Here is a tiny trained network, its code and every weight. The questions are about switching its units off for an input and a class, where a switched-off unit gives its printed mean instead of its output.

import numpy as np


def w(rows, s, z=0):
    codes = np.array(rows[::2]) - 128.0
    scale = np.full(codes.shape[1], s)
    scale[-1] = z or s
    return codes * scale


def norm(h):
    return h / np.sqrt((h * h).mean(-1, keepdims=True) + 1e-5)


def f(y):
    return np.maximum(y, 0)


def log_softmax(a):
    a = a - a.max(-1, keepdims=True)
    return a - np.log(np.exp(a).sum(-1, keepdims=True))


def net(x, mask):
    res = np.array(x, float).reshape(1, 6) / 4 @ E
    u = 0
    for l in range(3):
        y = f(norm(res) @ A[l][:, :-1].T + A[l][:, -1])
        res = res + np.where(mask[u : u + 5], y, B[l][:, -1]) @ B[l][:, :-1]
        u += 5
    return log_softmax(norm(res)[-1] @ U[:, :-1].T + U[:, -1])


A, B = {}, {}
E = w([
[129,127,132],'x0',
[127,127,127],'x1',
[174,73,2],'x2',
[129,129,130],'x3',
[53,104,6],'x4',
[128,32,173],'x5',
],0.0071)
A[0] = w([
[22,131,127,14],'0.n0',
[255,107,104,132],'0.n1',
[218,154,99,54],'0.n2',
[161,169,180,72],'0.n3',
[198,199,40,7],'0.n4',
],0.011,0.0019)
B[0] = w([
[2,241,166,198],'0.n0',
[236,140,180,254],'0.n1',
[172,157,243,204],'0.n2',
[127,62,38,224],'0.n3',
[185,254,182,243],'0.n4',
],0.0094,0.0041)
A[1] = w([
[66,84,159,3],'1.n0',
[102,162,255,62],'1.n1',
[135,251,173,197],'1.n2',
[152,214,196,103],'1.n3',
[235,208,153,124],'1.n4',
],0.0074,0.0024)
B[1] = w([
[59,108,255,143],'1.n0',
[123,43,75,205],'1.n1',
[141,92,7,253],'1.n2',
[51,111,11,217],'1.n3',
[23,45,142,241],'1.n4',
],0.0065,0.0061)
A[2] = w([
[23,207,200,40],'2.n0',
[107,210,120,140],'2.n1',
[69,31,84,6],'2.n2',
[55,114,244,106],'2.n3',
[84,151,159,8],'2.n4',
],0.011,0.002)
B[2] = w([
[171,249,171,217],'2.n0',
[171,63,162,207],'2.n1',
[92,67,79,255],'2.n2',
[44,133,214,224],'2.n3',
[126,163,135,153],'2.n4',
],0.014,0.0045)
U = w([
[87,39,62,254],'0',
[93,231,113,69],'1',
[228,158,166,151],'2',
[153,144,9,15],'3',
[58,34,209,63],'4',
[56,157,181,161],'5',
[198,39,212,62],'6',
],0.015,0.0044)

Each question gives the input, the list of numbers given to net, and the class t.
The units are the neurons (one row each of A and B). Each row of codes is followed by its name. A weight is (code - 128) times the scale printed after its matrix; where a second scale follows, it is the last column's (A, B and U).
mask holds one flag per neuron, layer by layer. A switched-off neuron (its flag False) gives its mean, the last column of its row in B, instead of its output. The means were averaged over made-up inputs and are rounded, as every weight is.
A unit's drop is (log p(t) with every unit on - log p(t) with that unit switched off) / (log p(t) with every unit on - log p(t) with every unit switched off).
The circuit of an input: a set's keep is (log p(t) with only the set's units on - log p(t) with every unit switched off) / (log p(t) with every unit on - log p(t) with every unit switched off). Starting from the 12 units with the biggest drops (on a tie, the unit counted first), units are removed one at a time, each time the one whose removal leaves the highest keep (on an exact tie, the one counted first), for as long as the keep stays at least 0.8.
circuit, biggest first: the units of the circuit, biggest drop first
top k neurons: the k neurons with the biggest drops, biggest first
top k neurons in layer l: the k neurons of layer l with the biggest drops, biggest first
input [4,-4,1,1,5,-1], class 3: top neuron in layer 0 => [0.n1]
input [-8,8,-1,-4,1,0], class 1: circuit, biggest first => [0.n0, 2.n0]
input [-1,8,7,5,0,5], class 6: circuit, biggest first => [0.n1, 1.n2]
input [-7,7,0,-8,8,7], class 5: top 3 neurons => [0.n0, 1.n2, 0.n3]
input [-8,-8,-1,-1,6,-1], class 1: circuit, biggest first => [0.n0, 2.n0]
input [-3,8,-2,5,7,4], class 5: circuit, biggest first => [0.n0, 2.n0]
input [3,-6,-2,-5,-2,-1], class 0: top 3 neurons => [0.n0, 0.n2, 0.n1]
input [-5,6,-7,8,-7,-7], class 0: top 2 neurons => [0.n3, 1.n2]
input [4,-4,7,8,0,-8], class 2: circuit, biggest first => [0.n4, 2.n1]
input [0,-5,-1,5,2,8], class 5: circuit, biggest first => [1.n2, 2.n3]
input [-4,2,-1,-2,8,4], class 5: circuit, biggest first => [0.n0, 2.n0, 1.n3]
input [4,-8,7,-6,-1,7], class 6: top 2 neurons in layer 0 => [0.n1, 0.n3]
input [-3,4,4,5,0,7], class 6: top 3 neurons in layer 1 => [1.n3, 1.n2, 1.n4]
input [-7,-1,-5,3,3,-2], class 1: circuit, biggest first => [2.n0]
input [1,3,-8,-1,-1,-8], class 0: top 3 neurons in layer 0 => [0.n3, 0.n4, 0.n0]
input [-1,3,-6,5,6,-1], class 1: top 2 neurons in layer 1 => [1.n4, 1.n2]
input [-2,2,2,-7,-1,-8], class 2: top 2 neurons => [0.n4, 2.n1]
input [5,-6,-7,-1,-6,-2], class 0: top 2 neurons => [0.n3, 1.n1]
input [-3,4,0,-8,7,3], class 5: top 2 neurons => [0.n0, 1.n2]
input [-3,-6,-4,-6,1,6], class 5: top 2 neurons => [0.n4, 0.n1]
input [-2,5,-7,5,2,0], class 1: circuit, biggest first => [2.n0]
input [-7,8,1,5,-4,-6], class 2: top 3 neurons => [0.n4, 0.n2, 2.n2]
input [1,-1,-2,6,2,5], class 5: top 2 neurons in layer 0 => [0.n4, 0.n1]
input [-4,7,-3,-3,5,-1], class 1: top 2 neurons => [2.n0, 1.n4]
input [-1,0,0,-3,6,0], class 1: top 3 neurons => [0.n0, 2.n0, 1.n1]
input [4,-3,1,-4,-1,1], class 6: top 2 neurons => [0.n1, 0.n0]
input [-7,3,5,5,-2,2], class 6: circuit, biggest first => [0.n1]
input [-7,-5,0,4,7,1], class 5: top 2 neurons in layer 1 => [1.n2, 1.n1]
